Known rows, with every way that one mark hangs from another:
A{D J{C} W}: [-338   83   87  210   88   36  196  105  -32  271 -204  -87   15   50
 -275 -187 -124  259  -79   43  -22 -163  397  271   -3   95   24 -204
   -8  -19   43 -337 -315 -123   35   96   -5 -109  236  -69 -295  -33
  242   31 -233  100  -66  -17   30  173   44 -157  246   69  -42  232
   53  -51 -310  156  158]
J{B{S{W{A} Y}}}: [-154 -257   57   40 -214   85   -9 -142 -115  -19   39  264 -293   18
  146  -73  162 -124   -4 -126  -52 -113 -190  -17   27 -145  -83 -217
  -37   83  -43  127   28   64  -13  266  -15  -23   39   89   26   32
   68   91  -18 -148  -83  261   16  183  -25   66  -49   89   27 -158
   78  -79   49  136 -177]
Y{W{F{B{N}}}}: [ -30  -38  -88  -49   96  -59  -63  -31  159  100  -68  -20  124   45
 -115 -116   68   32   23  233  -39  135 -261 -196  116  138   -6   39
 -136 -111  -38  130   90 -149  -27  -45  242  117   48  -16   36  -21
  -42   66 -114 -246  -70   19 -197 -244   97 -194   40   89 -210  -64
  123   19  237   16   71]
A{D{S T{W{F}}} Y}: [-212   43  -91  296  288  -76   21 -219  -92  160 -188  -57  276   68
  167 -171   33  173   20  209  148  -63 -113  180  -75 -173 -245  -22
 -165   51   81 -104  -79   -5  282 -258   66   12 -203  -16  163  279
 -138  234  117  193  102   43 -296    8    3 -149  -90  204   49 -201
   66  -82   48 -141  104]
S{G{Q} W}: [ -74  -29 -126  -51  -95   55   33   89  -57  199  238   23  -10 -292
  177  209   29 -188  -48 -249   -4 -126   -4   -5  -58   78  -26   19
   -8   28  107  124 -147  170  124   86   37 -136   51 -231   91 -184
  250  -75   90   81  -33  249  119   65 -218 -107   86  -48   91  163
   26 -330  -18   38  -37]
B{F{Q{W}} N S}: [  32   18 -122   -7 -172  104   -3  230  147  -97 -184 -130   38  -23
   80  296   20   57   62 -191   25  386 -422 -404 -278 -189   71 -177
   20  -54  163  282  197 -165 -207  102  -25  229  -18 -223 -140  -63
 -100   -5  -45 -112  164 -417  -79 -297 -121   32   91   -5 -574   22
   80  -62   28    4  124]
M{A{D} G}: [-238   38  250 -268  198  -45   89  261 -135  -55 -210  -50  -10   30
   -8   86    9  -18  130  159   19 -168  250  165  225   89  -56  -89
    4 -149 -122   56  -36   13   70  -67  -55 -124  -80  -99  -12 -139
  114  -73   53 -146 -105   65   34  156  -98  230 -337 -101  200  278
  -77   89 -100    3   83]
B{F S{Y{W}}}: [ -84  130 -183  210 -115  -82   58   96   88  -24 -180  125 -119   11
  133  134  193  179   25 -135  303   61 -274 -180   56  -39 -176  -77
  -37   17   92  240   98    6    4  107   52  128    8  -79 -183   16
  -27 -106  -37 -134  -65  -72   95   73   33 -221   40 -113 -171 -169
  301  -98  140   78  143]
W{F{J Q{A{D}}} T{Y}}: [  42   88  147 -131   81 -204  -10   52  -28  105 -308   29  146  165
 -294  -63   32  320   -4  284  -45 -183  280  261 -120  -19  249  225
   76   82  127  345 -147   -3  -65 -225  169   74   86  148  137  307
 -561  -22   10  -22   66  225 -176  -31   77  323 -459  -78  -16 -134
 -197   14  -89  -46 -161]
S{G W{F{J Q} T} Y}: [-147 -121  -93  -37 -127  -91   82 -142 -117  331  109  192 -108 -145
  -70  208 -184   15 -361  -81   25 -126  -28   11  -64  -20  120  340
   34  117   49  412 -117  153  -32   38  191  180   97  101  251   43
 -334 -126  -27   52   31  555   56  -61   67  230 -213    4  175  -30
 -120 -228   -6  -13 -318]
F{J{B C}}: [  51   37  245 -167  -89  -44  -49  181  113 -172  211 -154 -142  -44
 -199    5   39  -12   86 -211  -92    6  319  263  158   33   59  213
  -63  -65   29 -287 -118   21 -129   97   88  -17  263  117 -224 -193
  183  106 -419 -151 -167 -157  341  231  207  -61  140  -25   97   80
   31   86 -126  215  -66]
Y{W{A{D}}}: [-193   52  -60   29  185  -70  148  131   22  173 -227   40  112   15
  -73  -76  189   70   29  196 -120 -385  -55  138  207  154   -7 -169
 -126   12  -49   57  -28  -99  227   96  -33   98    2   61   36  118
  121  -51   45  -31 -131  210 -148   -6    6  111   -6  -94   53   91
  100 -103  105   46  342]
T{W{A{D} F{Q}} Y}: [-125   -8  -37   70  148 -107 -121  -66   46  179 -414  147  139  254
  -89   51  241  214   17  165  -64 -260   44    5   12   73  210  -88
 -215   33  255  171  -34   37  110   -6  -26  136 -347  197  420  384
 -327  135  192  144   58  317 -356 -181    8  118 -188   56 -103 -305
 -149  -24   20  -76   26]
M{A G{F}}: [ -66  153  168 -337  193   23  117  194  -49 -297   43 -106  -29   76
   85  216  109 -185  186   75  192  -69   98  -47  275  164   95   37
   38 -132    0  -52  117   83   -5 -156  -48  -71 -236  -36   38 -170
   96 -158   94 -130  -55 -132   69  104 -137   19 -167 -158  138  277
  -34  188  -34   10   65]
B{F{J} S{G Y}}: [  61   60  -82  176 -158  -75   90  135  -12   56  103   44 -250 -198
  -11  279 -124  230 -216 -374  188  131 -134   79 -115 -137 -194   11
  123   15   79  173   16   59  -78   91  -26  117  112  -14 -172 -114
 -123 -205  -99 -122   43  -77  355  140  -22   31   35  -38   51  -32
   70   54   44  136  -53]
A{D{T} S{G{F}} Y{W}}: [-345  250 -122  367  265   37  137 -164 -168  333  120   87  285 -131
   78  -85 -180  128  -78   29  202 -257 -119  -22   24  140 -255   93
  -70  233   20  -22  -90  -82  354 -220  -67   -8 -104 -269  142  144
  129 -172  112   44   55  124 -107  239 -147 -168  -26   17   72  108
   90 -155   -5 -165  243]
S{G{M Q} W{F{B{N}}}}: [  80 -255 -163 -191  -35  129 -175 -236   -2  103  277  268  117 -270
  -22  -66 -234 -158  -21 -192  -24  152 -208 -196 -147   85   51  -35
   30  -54   98  246 -170  -16  135  -24  182  -12    7 -265  144 -336
   58 -111  177  139  120  121  -82 -167 -231 -365   75  183  -97   23
 -107 -243   88  -97 -130]
Y{W{A{J} T}}: [-194   53 -226 -123  173  -47  153  129  -99   13 -136   46   -8   71
  -33 -118   69 -192  -33  282   19 -406  -72   15  206  177  -34  -15
   93   74 -200   76   30  -50   41  -35   11  119  -99   71   67  164
  -12  -75    4  -36   20  207 -237   25   74  144  151  -12   21  155
  100 -206  159  -28  209]
D{J{C{N{R} S}} T Y}: [ 254  -46   61  383 -311  163  -79  -52  212 -375  -62 -309 -201  137
  -23 -220 -147  -15  -38 -107 -127  411  388   67 -191 -159  -10  144
  -70   -3   -6 -691  239   -4  -26  207 -340 -297   91  223 -419  -81
  157  190  -76  418 -152 -514  274 -232   77  -53   91  -93  208 -136
   28  272  -20 -210 -196]
C{J{B{F{Q{S}}}} N}: [ 208  -94  243   58 -133 -116 -188  217   61 -305  118 -416   50  180
   69  218 -111  -29    2 -266   -4  365   36 -407 -113 -186  367  -16
   57  -87   60   10  -35 -227 -257   73 -145  103   43  -43  -38  111
  -47 -229  -89  212  193 -226  172 -215   75 -123   69   83 -188  -38
 -168  458   38 -156   35]
D{J{C} S{G W{T}} Y}: [ 119 -182 -123  203 -298  277   33 -446 -120   69  207   67  -85 -391
  153  118  -17   36 -108  -51  -38   74 -124  183   92  -54 -261  256
   10   18    0 -306  -50  372  -10  103  -52  -16   48  -35 -100 -120
  267   97  156   -5   -6  224  145  165  594  -45   11  -42    8    3
  334   52 -101  -41 -163]
W{A{D} F T}: [-161  -86  -30  -94  356  -58  184   59 -101  108 -314  -24  131  -12
 -240 -211 -125  102   79  322 -110 -398  -97  125  -36  174   -1  -69
   59   89  100  107  -42  -15  151  -77   90  185 -115  263  215  315
 -285 -212   -4   19  188  402 -366  -94  -24  284   20  218   74  200
   -4  117  134   15   73]
J{B{N} C{S{G W}}}: [ -78 -163    6  -24 -300  235    6  -15    4   42  311 -208 -272 -267
  119   43  -73 -152  -63 -333 -220   71  144  -27 -132    4 -106  -10
   30  126   40 -155  -74   74 -234  307   -4 -151  142 -191 -210 -373
  245   55 -304 -133   31   89  124   66   59   51  -13  123 -172  108
  -18   30 -119 -156 -178]
B{F{J{C}} N}: [ 181  226  -92  -60   13   87  142  274  354 -163 -105 -217 -143  -18
 -288   95   12  159   71 -169   58  165  -36  166  -60   39   -9   -1
   79  -49  101 -216  119  -92 -142  173   98  157  146   82 -356 -225
   42  -36 -317  -68   56 -462  295 -134  171  -14  106  -78 -288  217
   45   71 -137   22  130]
F{B{N S}}: [ 109 -147   25   18  -74  105 -116   49  126  -83  -24  -67   53  -43
  -69  -33  -73   49   75    7 -105  405 -278 -192 -147  -78 -129 -118
  -62  -28 -108   91   93  -30 -229  -34  -87  -14  123 -128 -201 -192
   71   71  -51 -308   30 -276   -5 -244  -90    0   40  138 -281  -50
  -13  150   63  173 -140]
W{A{Y} F{J{C}} T}: [ 108  -18  127 -225  202  -58   82  -58    2    6 -144  -90  -56   44
 -361 -151 -264   69  141  107  -38 -268  174  286   16  108   52  120
  150   20 -140 -255   72  113  122  -72  131  102  -33  448  -76  333
 -150   47 -212  118  110   17  106  -81  261  138    5   71  -11  229
  -76   62    3  -16   63]
T{W{A{S{G}}} Y}: [ -63   92 -160  127  -78  108 -156  -71 -142  183   61   63  -43    1
  284  135  195   40   16   61   47 -211   21 -128    9   63 -159 -224
   25   45   72    7   60  127   11   58  -49 -208 -251  -77  326  185
   88  212  153 -109  -52  157 -145  193  -36  134  -52  -78   93 -186
   45  -58  -52  -66  147]
G{Q{A W{F{J{B}}}}}: [  87  -36  328 -392 -103 -165  -47  226  -75 -124  152 -139  -51   26
   47 -114  181 -116  107   -4  -57   -3  313  166  -84 -149  286   36
  173 -190  183   61 -132 -111   -7  -51  402  -92  227   -2   52   76
 -145  159 -222  -56  -92 -138   18  345  -87 -158  -21  -82   15   34
   45 -113   58   70   65]
G{M Q{A{S}}}: [ 237  157  128 -325   27   20 -147   27  -45 -127  119   62  148    1
  285 -120   49  -63  365  -91  144   -5  335  -86  -89   41  -20 -214
  222  -89 -118   73 -110  -71  106 -202   -2 -353  152 -267 -117 -195
  204   31   71  100   12 -319   49  176 -348 -271   -7 -266  127   32
   17 -252 -239   88  187]
F{B{N S} J}: [ 209  -98   70  -22  -81   48  -69  138  163  -73   43  -80  -18  -13
 -198  -38 -104   96  -87  -35 -123  520 -173    8 -171 -168  -64  -46
   35  -52 -155   59   88  -71 -260  -50  -87   22  263  -47 -256 -193
  -19   72 -101 -307  -25 -360  137 -242  -41   33  -28  105 -256  -82
 -125  136   25  188 -132]
M{G{F{J}} Q{A S{W}}}: [ 107  219  277 -237   70 -133  187  167 -126  -85  284 -180  -31  174
  291  172  250 -188  -10   51  222  300  156   65  170 -127  312 -147
   17   11   76  139   29  280 -165  -71  171   27    0 -221  -98 -168
   56   38  122   52  100  -58  119  108 -126   66 -464 -275   33  214
 -403  123 -221 -315    6]
G{F{B J} M Q{W{T}}}: [ 209  -58   22 -208 -111  134  -97   69   97 -379  258  195  347 -142
 -172 -107 -162 -164   81  -21  145  214   -2 -144 -227  -31  414  277
  107   30  376   77 -313   53   27 -167  150   77   36 -195  140 -221
  -75 -213  270  269  -53 -398   48  148 -279 -334  200  -38  -89   73
 -155  -83   48   86  -25]
S{G Y{W{A{D{J{C}}}}}}: [-120 -125   15  209  -73  118  201 -227  -16  225  -89  222 -104 -108
 -142  -15   54  186 -178   -8 -154 -425   88  235  305  156 -124  -59
 -111  -28 -119 -147 -117  166  155  329  -72  128   24  133 -121  -71
  340   11   87  198 -169  302  277  256  428   95   10 -344  256  123
  207   49  -81   67  152]
M{A{Y} G{Q}}: [  32   55  309 -440  108   -6  -86  189  -87 -175 -127   31  -39   32
   54  154 -121 -229  369  -33  183 -119  320   27  137  113  -52  -27
   76 -183 -295  -67   87  140  211 -211  -76 -254 -210 -139    6  -22
  248   17  172   -2  -49 -166  239  128 -177  -51 -237 -164   74  307
  -92 -106  -58  -40   -4]
Y{W{A{J S} T}}: [-210  140 -190  -75  228   21  118   48 -150  128 -117  102    5  136
  103 -193   -8 -138  -29  300   86 -331  -20 -126  139  191 -186  -98
  234   67 -304   62  108  -96   18  -65  -53   17  -53    0  127  252
   30  -61  -42 -145   37  204 -299  102   47  100  137   10   -6  107
  105 -218    6  -42  306]
B{N S{W{A{J}}}}: [-138  -45 -213  -12   65  112  179   47  -53   90 -106   14 -252  104
   82 -133   82 -195 -146   -5 -130   73 -285   72 -146 -119 -136 -444
  235   43 -239   11  174 -115 -112  172 -148  -16    5   -9 -161  -39
   24   33   12  -74  163  -51 -166 -223 -119  134   49  170 -356   85
  -53 -208  -32  -43   53]
Y{W{A{J S} F{B}}}: [-140  -13  -25   -8  326  -99  -57 -211  -55  284  -49  200   59  268
   50 -250  -37   -9 -142  233   28 -169   -7 -180  245  197 -123  -30
   81 -163 -317   27  125 -186   61  -71    3   36  -71  135  225  293
  -39   99 -132 -153  -27  256 -297  -10  105 -233  190  146   36 -113
   -5  -66  106   24  322]
F{Q{Y{W}}}: [  83  179  -56   -2  -87 -171 -182  -66  179   72  -62   61  151   -4
   96  188  249   14   99   24   24    6  -45 -184  216  128  256  156
 -235   71   10   44   21  -67  -24  -40   63  -19  -46  -25  -38   50
   40  114    5   17 -190  -65   97  -39   88  -13  -23 -270  -88  -99
  158 -212   82    8   87]
C{J{B{F}} S{Y}}: [  72  -32  100  223 -200   20  -27  199   40 -230    8 -244 -288   50
  131   68  -62    7  -37 -390  131  213  277  -97 -241  -87  -37   82
  115   45  135  -95  -35 -105 -244  208 -152 -141  -26   80 -109  -81
 -191 -162 -184  183  102 -102  272  117  -68 -154  156   68   38 -154
   -3  364   80   23 -161]
J{B C{N{R} S{G}}}: [ -14  -68  232  136 -320   47 -214  187   19 -216  366 -338 -228 -115
   -1   10 -327 -127   84 -361 -233   95  463 -158  -96   43   59   15
   19    7    2 -292   33  -12  -95  362 -159 -237  235   95 -260 -277
  250 -140 -436  -70 -158 -224  286   38 -107  106   81  113  185   96
  -51  345  -26 -134 -172]
D{J S{Y}}: [ 200   60   32  208 -100   65  102 -178   69  -66   55   19  -15   17
  198   46  177   45  -25   11   41  126  -61  122   59 -119 -262    6
    6 -176 -161 -226   27  101  -54   52  -80  -66   92   56  -90 -125
  179  106  154   59 -159 -132  222  126  267  -60  193 -261  258 -105
  282  195  -89  322 -108]
B{F{Q} N S{G W{A}}}: [  21 -196 -307  -17  -64  236   70  -50   11  151  -13  111 -127 -166
   55  398  -94   11 -141 -317  -62   55 -606 -336 -100  -49  -44 -269
   10   76  -52  460  275  -60  -45  177 -210  324 -139  -81    3  -34
  -29 -115   88 -112  326  177  -99 -432  -61  201  -80   95 -380   49
  -77 -136   59 -145   82]
G{F{J Q} M{A{S{Y}}}}: [ 237  197  202 -242   30  -17  -25 -140  108 -167  112  288   -8  189
   24   46   -6   -1   11 -143  211   88  299 -114   33   -7  216   70
  164  -64 -130   56   24  -80   27 -146 -200  -45   33   45    1 -146
  -16 -172  158  147  -76 -273  228   73 -195 -159 -160 -336  177 -165
 -140  -50 -361   66  -16]
T{W{F{B{N{R}} J}} Y}: [  83  138 -127  233 -120  -60 -273  110  187  -92  -71   34  -81  215
 -250 -105  136   75   35  210  -40  468   22    8 -105  -59  115  -23
 -158  -27  205   60  168  -35  -96   78  233  -38    7  271  151  -84
 -351  185  -43 -220 -122 -318 -100 -193  -60   -2 -194  184 -188 -418
 -132  141   68  -71 -275]
A{D{T} J{B} Y}: [-406   50  107  203  226 -112    2   26 -186   62  -49   39   65   43
 -167 -304 -206  -73    8  -24    5 -264  156  360    1  -41 -229  101
 -117  142 -109 -210 -273 -235  195 -158  -27  -65  -48  -89   39   53
  -11   44 -119   97  123   22  -45  318  -97  -41  141  295  132  111
  -50 -103   12   11 -166]
A{D J S}: [-316  294   64  198  291 -113   97  160  -98  300 -125  -31   61   95
   38 -193  -84   93  -61   29    7  -86  261  194  -82   86 -261 -152
  181   -2 -133 -141 -169 -180   19  -17 -126 -177  121 -107   13  -17
   38 -130 -146  -94   53  -12  -83  197 -149   -5  150  137    0  139
  -16  -47 -251  141  124]
B{N{R} S{G{F} W}}: [-121  136 -278  281 -108  158  116  104  -78    0  310  -49 -172 -232
   83  146  -43 -162   -8 -213  -60  359 -391 -176 -174   -5  -59 -263
   28  188  152  176  227   53  -15  193  -76   19   84  -19 -129 -392
   29 -340   12 -258  132 -176  -30 -187 -360   68  -35  199 -284   75
   43   27  -16  -79 -173]

Rows:
[ -24   71 -115  303   48   87  107  -23   18  -54 -183  -17  147  106
 -120 -166  166  144  -99  159  -21  -20   10  290  -66  -86 -156  116
 -144   43  182 -161 -125  -20   26 -100  -54 -103  -74  -66    2   75
  -24  172  258  332  -59   31  -29  101   86   27   79 -142  254 -135
   60   51  -29   79 -129] -> A{D{J T{Y}}}
[-168  -56  -58   65   -9   29   31 -125 -214  346  189   17  -63 -217
  101  168  -72 -150    4 -136 -108 -338 -113  141   67   34 -111 -165
  -24   48 -191   -7  -33   42  287  126    2 -127  -97   50  100   40
  202   76   92   60   31  252  105    3  -40  135  -38   15   95  210
   -6 -186   69  -12   77] -> S{G W{A{Y}}}
[ 158 -159  -90   96  -63   64  -21 -445  -62  113  -53  144   69  -63
  131  105   43   40 -114   79    4  244 -263  -16   22  -94  -64  294
  -43  -58  -14    7   88  138   29 -146  -56  160  -75  128  209  211
 -206   68  256   40  140  349 -216 -243  453 -133  -34  102 -128 -265
  198   27   46    0 -237] -> D{J S{W{F{Q} T}} Y}
[ -12  118 -122  -50   57 -104  -29   52  -33  -55 -169  -76   63   43
  -88  -89   53   52  155  259   99 -135  -16   -2 -108  121   -6  183
   68   63  267   54  -16  113  -62 -155  263  -46 -126   87  187  276
 -331  -54    2  -41   25  191 -246   14   41   68   57   96    1  -61
  119   59  131   18 -169] -> W{F T{Y}}
[  72 -211 -155  214   28  136   91 -348  -61   98  -91  163   75 -283
   90  -69  -92  141 -156  155 -108 -383 -222  270   33  -53 -293   97
 -190   93  -20 -247   99   83  274  -59 -265   96 -154  -43  147  177
  111   67  236   24  -27  279 -191  104   62  285   26   58  398  -18
  130  -32  135 -124   62] -> W{A{D{S{G} T Y}}}
[  68  103  132 -201  -33   -8  -79 -118  -53 -108   -1  183  -88   78
  226 -139   53  -59  204   29  168  -57  287  -89   41  -16 -127 -196
  181 -116 -208  -11  -13  -61   75  -30  -22 -321   54  -70 -106 -165
  195   13   92   63 -152 -169  123  257 -186 -109  -84 -277  302  -91
  126 -108 -266   72   48] -> G{M{A{S{Y}}}}
[ 173  -35   71  -83   40   21 -242 -170  171 -206  253  198  388  -16
 -104  169 -103  -36  136 -218   64  157  -60 -311  110  139  321  270
 -276  -26  109  134 -185  -51   17 -201 -158  127  -96  -71  109 -332
   21 -138  167  153   25 -224   58 -215 -198 -329  176  -38   36  -97
 -198   89   -8  215 -107] -> G{F{B Q} M}
[ 152  140  -49  152 -165 -182  -22 -137    8   56  105 -136   40  -71
  334   -1  356  -71   72  129  -32  190  -64   23   -4 -158  173 -136
  -47  159  159 -197 -131  116 -128   48  252 -242   25  -81  -98  -16
   72  127   98  117  -67  -88   95  174   38   41  -83  -80  -97  -24
   49  -33  -90 -112   18] -> Q{S{W} Y}
[ -78 -186   -2  142   11 -115  283 -192  -74   32 -315    1   92  138
  159 -342  129   63 -155  455  -95 -299  -82   59 -150 -269   96 -138
  -84   67  237 -102  -51   65   66   74  256  119 -121   28  180  349
 -177  162  152  406  -45  158 -299  211  -88  281   10  -53  309   -4
  -42  -16   34 -177  162] -> Q{S{Y} W{A{D{T}} F}}
[ 180  168 -143    3   26   19  126  349  176 -131  -87 -191 -151  -25
 -144  116  -19  158  -21 -199   93  436 -308   43 -229 -151 -132 -192
  194  -18   42   83  204 -173 -175    3  -36  161  143  -26 -316 -108
 -153 -148 -149 -225  181 -435  117 -237  -51   -6   56   89 -418   35
   35   87   33   64   79] -> B{F{J} N S}
[ 185  -31   61  -69 -114 -182  -31   21  -72  102  244 -205  147 -199
  213  392  -34  -30  -42 -120 -143   16   42 -213   88  -21   82   92
 -182   14  -67  117  -82  185 -148 -133  -92   79   21 -195   41 -116
  143  -59   38  -22   88  109   82  -75  -21  192   52 -109  150   66
 -126   78  -92   36  -31] -> F{Q{S{G}}}
[  82  -14   98 -221  -43 -147 -192   51   -7 -117    2   84   10   96
 -293   31  -61   36   19   37    3  -24  107   -4  -20   51  208  441
  -25   54  180  210  -47    3 -154 -211  174  174   -7  154  303  286
 -462  -44 -126 -165   30  274 -141   18  168   99  -47  156  -15 -228
  -97   73   92   55 -374] -> W{F{J{B} Q} T{Y}}
[ -99  183 -123   93    9 -167 -139   66    6   30 -131 -116   13  156
  121   31  370   75  102  128  135   19   63   23  -23   15   40  -26
  -85  -26  358  -20  -57   90  -23  -54  248 -138 -221   59  223  181
 -232  202   34   20  -52   32 -199   23    7 -166  -10   43  -85 -300
  108  -13   88   -5  -30] -> T{W{F} Y}
[  78 -167 -193 -253  -50  137  -29  -93 -114   39  283  254   15 -282
  154   87  -53 -279   30 -285  -36 -279  -50  -23    4   93   71 -178
   60    3   17  135 -139   78  293   79  -54  -83  -76 -168  113 -219
  280 -106  290  334   24  204   37   11 -297 -130  139  -89  213  142
  -69 -407   22  -35  120] -> S{G{M Q} W{A}}
[ -87  -44  269 -300  206   13  -99  -26    6 -202   35  184   88  236
  -64  261 -118 -192  -34    5  138    2  178 -229  359  178  233  298
 -103 -178 -238  112   36   26 -134 -228 -261   85 -301  -47  187 -205
    2  -82  116 -103   16  -51   61  -36  -69  -45 -156  -46   78  129
 -351  162  -94   29 -122] -> M{A{J} G{F{B Q}}}
[  34 -270  -75  -51   31  -49 -142 -282    3   46 -238  250   79  -41
 -175 -182  -15   62   57  402   -9 -207 -237 -107  232  196   44  253
 -191   30    8   53  116   56  164 -115  134  198 -190  237  286  378
 -202   51   81 -199  -35  387 -339 -109  273  -57  -28  185  -41 -157
  163   37  423  -78   17] -> D{Y{W{A F{B} T}}}
[ 224  -63   91   42  -52   13 -117   45  216 -158   -4  -62 -168   72
 -360 -161 -249  138   45  -52 -176  578   36  -25  -98  -41    7    4
  -26  -90  -78  -65  298   38 -198  113   13   88  305  341 -385 -223
 -105   38 -392 -274  -31 -421  155 -316   25  -19  -22  227 -219 -120
 -126  234  -72   63 -184] -> W{F{B{N{R} S} J{C}}}
[ -92 -142 -286  121  149  122  211 -217  -80  158   14  124  203 -182
  168  -39   31   62 -230  231  -66 -494 -313   60  208   10 -249   21
 -174   56 -120   84   83   14  257  -50 -146  206  -66 -146   96  154
  219   49  183   46 -125  397 -266   81   68  215   21 -111  417    5
  147 -199  157 -146  365] -> Y{W{A{D{S{G} T}}}}
[-234  -90  214  116  -34  -21  -86   -2 -124   81  106 -128 -216  239
   91 -246 -181 -294  -97 -198 -138 -122  256  116 -198 -152   31 -270
  287   23 -317 -325  -84 -300   95  237 -189 -303  -25   77    8  202
   44   37  -96  187   41  -38   28  -34  -86  -37    4  274 -165   73
 -221   39   78 -208  -21] -> C{N S{W{A{J{B} Y}}}}
[ 132   74 -173  164  -56  106   42  -43   46 -194  -18  -93   56  123
   16  -50  227  -17  -52  105   48   68  -37  130   -6  -92 -137  182
 -126  -19  110 -195   19   27  -71 -136  -17 -156 -109  -44  -29   53
   33  296  213  309  -92  -76   40   44  114  -47  195 -230  301 -174
  120   11   34  108 -148] -> D{J T{Y}}
[ -89  -43 -190 -220  227  -84  131   28  -75   35 -167  -16   67   31
  -50 -104   76  -64   75  347   17 -364 -211 -114  188  215   34   19
   23   26   -7  189  134    0  124 -102  197  207 -131  210  176  348
 -167  -75  -26  -57   37  383 -364 -129  114   84   69   31   42   68
  176  -82  296  -51  237] -> Y{W{A F T}}
[ 378 -171  403  -60 -220 -109 -223  -47  338 -146  116 -202  201  198
 -176   83 -149  139 -114  -41 -193  326  288 -169   16 -175  439  224
 -119 -144 -150 -203 -111   84 -291   62 -105   69  304   13 -226  -38
  205  144 -153  129 -195 -354  394 -269  248   19 -111 -155  -35  -31
 -391  281 -227  -12  -14] -> F{B J{C{N}} Q{S}}
[  97   -8  113 -143  -92    0  -22  284   30 -184  139 -153 -203  -50
 -139  -52  -21  -36   17 -161 -123  399 -121  104 -138 -163 -100 -130
  117   -1  -77   -2   84 -157 -238  -23  -22   38  276  -54 -241 -159
  -25  -30 -245 -407   45 -294   87  -20  -28   52   36  178 -276  -26
   27  119   33  161 -169] -> F{J{B{N S}}}
